Each row has a name. After each piece below comes the name of the row it's from, unless a question asks for something else. Each question is about the rows just above it.

[ -4 -10  18   2] = pide
[-26  43  -3  -5] = rap
[ 42 -17  20  11] = dat
[-20 -34   8   2] = rok
[ 8 -8 28 12] = repal
[-34   1   8 -20] = Vomoz
[23 -2 18  0] = Zadub
[-31  -8 -60 -28] = kig
[-13 -17  26  21] = Nobi
[-30  35  -3  -7] = lavob
[18 -4 33 19] = guta
Put [ 0 23 -2 18] back in order: which row is it? | Zadub
Put [-20   2 -34   8] back in order: which row is it? | rok
Which row holds these entries in another order? [ -5  -3  43 -26] | rap
Put [19 33 -4 18] back in order: which row is it? | guta

[-20 -20  43 -22 -23  16  37  29]  geko
[ -3  30 -30  45 -55 -24 -46  13]  dipob
[-15 -16  21  18 -39   8  38 -10]  Fer
[  2 -16  29  -7  14  11   7 -20]  peve
[ 14  -7  29 -16   7  10 -20   2]  rino
[  8  18 -16  38 -10 -39 -15  20]  Gak
Which row holds these entries in another order? [ 11   7 -20   2 -16  29  -7  14] | peve
[-55 -46 -30 -24  -3  13  30  45] is which row reordered? | dipob
Which row holds these entries in another order? [-39   8 -10 -15  18 -16  20  38] | Gak

[-26 -27  23 -33 -28 -34 -23 -45  59 -10  26  10  60 -47 -35 -19  30] : Guzir
[ -4  -2 -20 -16   0   3 -18  -5   9 -18   1  33  -3 -16   1   0   9] : ded
[ -4  -5  -1  -2  -7 -10 -15  10   3  -2  -2   0  -1   4  -4  25 -18] : zada
[-1 -1 -1  0 -1 -1  0 -1 -1  0 -1 -1 -1  0 -1 -1  0] : Ditib
[-18   1  -4   9 -16   1   0 -18   0  -2  -3  33   9  -5 -21   3 -16] : Felo
[  9  -5  33 -16   1  -2 -21  -4   0 -16   2   0 -18 -18   9  -3   3] : pizol
[ -2  -1 -18  -4  -1  10  -4   0  -7  -5 -10  25 -15  -2   3  -2   3] : Sano
[-45 -26  30 -28  23  60  25 -23 -27 -10  59 -33  10 -35 -19 -47 -34] : bep
Which row holds these entries in another order? [-47 -45 -35 -34 -33 -28 -27 -26 -23 -19 -10  10  23  26  30  59  60] | Guzir
Which row holds these entries in another order? [ -2   3  -2  -1 -18  -4  -1  10  -4   0  -7  -5 -10  25 -15  -2   3] | Sano
[  1  -2   1 -20   0 -18  33  -4   9 -18 -16   9   3  -5 -16   0  -3] is which row reordered? | ded
Put [  3 -16 -18   1  -4   9 -16   1   0 -18   0  -2  -3  33   9  -5 -21] back in order: which row is it? | Felo
Put [  9   0   1 -16  -3  33   1 -18   9  -5 -18   3   0 -16 -20  -2  -4] back in order: which row is it? | ded

[ -8   1 -25  23  -4  14] = dibam
[-15  11 -53  15  11  11] = Viz
[ -3  -4  -6  22 -10  13] = teke
[ -7   7 -26   0   9   1] = novuk
[  8  -2  -4 -14  -2   5] = lifo
[ -3   5 -14  -4   8  -2] = sot
[ -1  -6   2  21 -12  12] = fipas
[ -1  -6   1  22 -12  12] = nav
[ -5   6 -18  -4   8  -1] = Pizer
[-11   9 -40   6  10   5] = zenog
[ -2   8  -4 -14   5  -3] is which row reordered? | sot
Which row holds these entries in another order? [ -3   8  -2 -14  -4   5] | sot
Which row holds these entries in another order? [ -4  14  -8   1 -25  23] | dibam

[ -1  -5   9 -11] -> nulu
[  6  34 -28 -13] -> Ruzi
[ -1 -11  -4   9] -> memul
[-11   9  -5  -1] is which row reordered? | nulu
Put [-11  -5  -1   9] back in order: which row is it? | nulu

[17 20 25  0 41 24] = tikig
[ 45  21   6 -15  16  25] = Tup
[ 21 -14  25   6  19  60] = ribus
[-14  61  21  19  26   6] = fup
[ 36  53  12 -14  17  25] = rabi
[ 56  28   7 -14  17  25] = fuz
[21 24 41  0 17 25] = doto
[ 45  45   8 -14  17  24] = vevu
[-15  16  45  25  21   5] = sime
[26 24 21 21 19 17] = ratef
[ 21  19   6 -14  26  60] = saza
Which row holds these entries in another order? [ 26  60  21  19   6 -14] | saza
Which row holds these entries in another order? [ 26 -14  19  60   6  21] | saza
Which row holds these entries in another order? [25 21 24 41  0 17] | doto
Put [-14   6  19  21  26  61] back in order: which row is it? | fup
[ 21   6 -14  19  25  60] is which row reordered? | ribus
Put [ 60  26 -14   6  19  21] back in order: which row is it? | saza
[  6  25 -15  21  45  16] is which row reordered? | Tup

[19 -3  4 -4] -> nimav
[19 33 58  1] -> nes
[-8 -2 12 -2] -> todef
[34  1 58 19] -> laki
[58 18 35  1] -> Kifeb
[34 58 18  1] -> vusot
[ 5 -3  4 -4] -> tozu
[-29   4 -29 -17] -> zol
[-56  -1 -39 -27] -> nebim
Which row holds these entries in another order? [-4  5 -3  4] | tozu
Put [-27 -39  -1 -56] back in order: which row is it? | nebim
Which row holds these entries in another order? [ 1 19 34 58] | laki
[ 1 18 58 34] is which row reordered? | vusot
Which row holds these entries in another order? [-4 -3  4 19] | nimav
Put [19 34  1 58] back in order: which row is it? | laki

[-7 -8 -6 -5  2] : dak
[  5 -53   0 -10 -40] : zodi
[-53   0   5 -41 -10] : novo
[-10   0 -52 -41   5] : mipom
[-14   8 -23 -20  16] : bidim
[-8 -6 -7  2 -6] : tida
[ 34 -12 -35  -6  -5] : tila
[-51   0 -10 -40   5] : Momal
[  5 -51   0 -10 -40] is which row reordered? | Momal
[  5 -40 -10   0 -51] is which row reordered? | Momal
Which row holds these entries in another order? [-6  2 -7 -6 -8] | tida
[-41   5 -10   0 -52] is which row reordered? | mipom
Put [  8  16 -14 -20 -23] back in order: which row is it? | bidim
Put [ 2 -5 -6 -8 -7] back in order: which row is it? | dak
[-10 -53   0   5 -41] is which row reordered? | novo

[ -5   5   4   1  -4   3   2  -7   4  11   2   0   5  -1   1  -3  -3   5
  -3   4   4 -11   0  -4   2   0] = Viso
[ 11 -35 -36  -6   1 -33 -23  22 -22 -47 -27 -24 -27 -11 -34  -4  -4 -29
   8 -23 -10  16  -8  -6 -26  -9] = sim
[  0  -4  -3   5  -3  -7 -11  -4  -5   4   1   2  11   1   4   4   0   5
   0   2   2  -3   5   3  -2   4] = kiv
[  2   0   2   0   0   5   4  -1  -3   2  11 -11  -5   4   4   3  -4   1
   5  -3  -7   1   5  -3   4  -3] = Vuz
[ -7 -16 -18 -15  -5 -17  -6  -1 -29 -18 -26  -5 -24   8 -22  13  -5 -20
  -5 -19  12  -3  -4   9 -21   2] = katup
Put [ -4   2   0  -5   5   4   1  -4   3   2  -7   4  11   2   0   5  -1   1
  -3  -3   5  -3   4   4 -11   0] back in order: which row is it? | Viso
[-11  -7  -5  -4  -4  -3  -3  -3  -1   0   0   0   1   1   2   2   2   3
   4   4   4   4   5   5   5  11] is which row reordered? | Viso

[ -2  -6  -1  10  26   5   7  -9   4  -3   8  -3 -16 -25   7 -20  -2  10
  -2  -9 -22   1   0  12  24 -11  -2  14  -6  -2   8  16   3  -8  16 -13
   6  -1  -5  13  -3  16   8  -7  18 -11  14 -11   3   8   1  20  11   6
 -24  16  -8  20  -7 -18]  Kamog
[ -2   6  -7  -8 -16  -3  -6   9   0   2 -22  -1  20  10 -13  13  -3  -9
  -4  -2   8  -2  12 -12  -7   7  -6  -7  11 -10  -8  -8  -3  -2 -14  15
  -2   8  15  -2  -5 -18  -9   6 -12   9 -16   9 -19  -1  -2 -11  -1   3
   5  -2  -4 -16  10  11]  nizad
[-28  17   2  14  19 -32 -13   6  -3  -3 -24  26   5 -15 -19  -2  -6   8
  19  43  14 -32  23   0   2   0  15 -20  23  39  15   9   2  -5  18  17
   9   6  30  37   5   7  43  20 -15   8  -9  38  48   3 -19  -1   9 -11
 -42 -31 -10  18   1  -8]  Bino
[ 18 -29  -7  23 -28 -11 -20 -19   9   2  20  16  10  13  25  13   3   1
 -11 -19   7   6  23   1  -6  10 -15   6  13 -14 -23 -13  16   0   7  31
  10   4  -4   1 -19  -5 -18  11  10   0  16   6  -9 -15   1  16  24  -2
  18  19 -19  -1  25  -2]  sif
[  3  -6   0  16  31  10  10  -7   1  -4  24  -5 -29 -23  16 -28  -1  11
   0  -2 -19   6 -15  18  18 -14   4  10 -15   6  16  13   6   1  23 -18
   7  -9 -19  10   1  25  13 -11  20 -13  23 -20  16   9   1  19   7   2
 -19  13  -2  24 -11 -19]  vopor
[ 18  -3   0  -4 -13   9   7   5  -2   1  19  -4  -8  11  10   3   9  -6
  -2  -5   4  16 -15   0 -11   3  -2  -2 -18 -10   0  -8   3   9 -11  -4
  -8  -6 -18 -19   4  -2 -12  -4  -2  -1   7 -17 -18  -7   8  -7  -7   5
  25   4   9 -10   1  10]  tifaz
[  2 -11  12  12  47  23  21 -28  -2   2  27 -13 -36 -36  32 -33  -6  27
 -13 -28 -33   4 -19  30  34 -28   2  32 -19   3  16  26  -5  -8  35 -41
  14 -14 -24  15   1  38   3 -18  39 -18  30 -28  27  12   4  33  12  -1
 -30  33  -3  38 -20 -31]  pafo
Which row holds these entries in another order? [ -2  -2 -13  -9  -3  -2 -18  -5   9  11   3 -16  -2  -2 -14  -1  -7 -10
  -4  -8 -16  20   8  -3 -19 -11  -6  -8  13  15   0 -12  -1  -3   5  15
  -2  -7 -12  -4  10 -16 -22   9  12  -6   6   8   9   7  -1  -8   6  -2
  10  -7  -9  11  -2   2] | nizad
Which row holds these entries in another order? [-41 -36 -36 -33 -33 -31 -30 -28 -28 -28 -28 -24 -20 -19 -19 -18 -18 -14
 -13 -13 -11  -8  -6  -5  -3  -2  -1   1   2   2   2   3   3   4   4  12
  12  12  12  14  15  16  21  23  26  27  27  27  30  30  32  32  33  33
  34  35  38  38  39  47] | pafo
Which row holds these entries in another order? [ -9 -19  10   1  25  13 -11  20 -13  23 -20  16   9   1  19   7   2 -19
  13  -2  24 -11 -19   3  -6   0  16  31  10  10  -7   1  -4  24  -5 -29
 -23  16 -28  -1  11   0  -2 -19   6 -15  18  18 -14   4  10 -15   6  16
  13   6   1  23 -18   7] | vopor
Which row holds these entries in another order? [ -2  25  -1 -19  19  18  -2  24  16   1 -15  -9   6  16   0  10  11 -18
  -5 -19   1  -4   4  10  31   7   0  16 -13 -23 -14  13   6 -15  10  -6
   1  23   6   7 -19 -11   1   3  13  25  13  10  16  20   2   9 -19 -20
 -11 -28  23  -7 -29  18] | sif
Which row holds these entries in another order? [-31 -20  38  -3  33 -30  -1  12  33   4  12  27 -28  30 -18  39 -18   3
  38   1  15 -24 -14  14 -41  35  -8  -5  26  16   3 -19  32   2 -28  34
  30 -19   4 -33 -28 -13  27  -6 -33  32 -36 -36 -13  27   2  -2 -28  21
  23  47  12  12 -11   2] | pafo
Put [-19 -11 -13   0  20 -15  23   7  13   1  10   1   6 -29  -2   0  10  16
  10  11 -11  18  24  16 -18  24  16   6   4  18   2  13  16 -20  31   3
  -4  10 -19  -9 -15 -23  -2   6 -19 -19  23  -7 -14   9  -5 -28   7  -6
  -1  25  19  13   1   1] back in order: which row is it? | vopor
Put [  9 -13  -2  -6   0   4   1 -11   7  -3   4  -2  10  -1  -6  -8  -2  -2
  18  -8 -10  -4  -7   3  16   0 -19   4  -4  25  11   8  -7   5   9  -2
  -4 -15   7  -8 -11  -7 -17   5   9   3  19   0 -10 -18   1  -5 -18  10
  -4   9  -2   3 -12 -18] back in order: which row is it? | tifaz

[28 27 22 32] -> Rigu
[27 28 28 38] -> ropek
[28 27 38 29] -> rorud
[34 32 43 31] -> zegad
[18 30 24 24] -> biv
[32 34 43 32] -> vukud
[22 32 22 30] -> mutop
Put [38 27 28 28] back in order: which row is it? | ropek
[27 28 29 38] is which row reordered? | rorud
[18 24 24 30] is which row reordered? | biv

[ 1 -1  2  5] -> dad
[  7 -25  31  -9] -> dur
[ 3  7 -5 -6] -> zif
[11 -5 -2  0] -> Sak
[  8   3 -33 -28] -> mevas
[ 15  28 -53 -10] -> litu
[ -9 -23  37  29] -> Fet
[-26  -9   6  31] -> nipi
[  8 -28 -33   2] -> sego
[ -9 -25  31   6] -> zurul
[ -9 -25  31   7] -> tupa
Put [ 5  2 -1  1] back in order: which row is it? | dad
Put [-5 -2  0 11] back in order: which row is it? | Sak
[  3 -33   8 -28] is which row reordered? | mevas
Which row holds these entries in another order? [-28   8 -33   3] | mevas
Put [  6  31 -25  -9] back in order: which row is it? | zurul
[-25  -9   6  31] is which row reordered? | zurul

[15 18 17 18  0 -3 -5 -4  0 17 16  0 13  0 19 27 18 31 18 18 14 21] : vogug
[-14   0  22   5  25  17  31   0   9  26  41   0  17   0  19  22  16  31
 -10  12   0  15] : Bef
[-21  26   0  -4  26  15  31  26  10  29  50  34  20  -5  20  25  15  32
   0  14  18  13] : rel
[-4 15 21 13 18 18 17 16 -2 27  0 17 18  0 18 19  0 31 -5 14  0 18] : tutez
[ -5  13   1  20  -4  32  50  26  31  34  18  14  15  26 -21  10  26  20
   0  25  15  29] : Befo
[ 13  18  14   0  32  15  25  20  -5  20  34  50  29  10  26  31  15  26
  -4   0  26 -21] is which row reordered? | rel
Which row holds these entries in another order? [-5 -4 -2  0  0  0  0 13 14 15 16 17 17 18 18 18 18 18 19 21 27 31] | tutez
[ 20  25  15  32   0  14  18  13 -21  26   0  -4  26  15  31  26  10  29
  50  34  20  -5] is which row reordered? | rel
Put [-14 -10   0   0   0   0   0   5   9  12  15  16  17  17  19  22  22  25
  26  31  31  41] back in order: which row is it? | Bef
Put [-21  -5  -4   0   0  10  13  14  15  15  18  20  20  25  26  26  26  29
  31  32  34  50] back in order: which row is it? | rel

[ 14 -12  -2  12 -14  -9  24  -4 -20   2] = Difaz
[-18  14 -33 -58 -27 -12  30  47  29 -21] = fir
[-33  29  30 -12 -18  14 -58 -27  48 -21] = ruz
[-29  17  15   0 -18   3 -33 -26  25 -33] = zer
[-18  10  15  -9  -3   0 -30 -10  30  -6] = Dokez
[-18  10  15  -9  -3   0 -30 -20  34 -30] = gel
[-21  48 -27 -58  14 -18 -12  30  29 -33] is which row reordered? | ruz
[-58 -33 -27 -21 -18 -12  14  29  30  48] is which row reordered? | ruz
Put [-18   3 -33 -26  25 -33 -29  17  15   0] back in order: which row is it? | zer

[ 24 -31  22 -17] : bero
[ 18 -48 -15 -14] : sil
[-26  42  12  26] : bib
[20 17 30 -7] : Fomi
[ 13  27  42 -26] : tusof
[17 31 -7 20] : sevak
[ 37 -22  47   7] : Kobik
[ 27 -26  12  42] : viraz
[-31  24 -18  22] : Kemab
[ 38 -24  14   2] : Vupa
Which row holds these entries in another order? [-26  12  27  42] | viraz
Which row holds these entries in another order? [ 24  22 -17 -31] | bero
[-24  14   2  38] is which row reordered? | Vupa
[-7 17 20 30] is which row reordered? | Fomi
[ 26  12  42 -26] is which row reordered? | bib
Put [17 30 -7 20] back in order: which row is it? | Fomi
Which row holds these entries in another order? [-26  27  42  12] | viraz

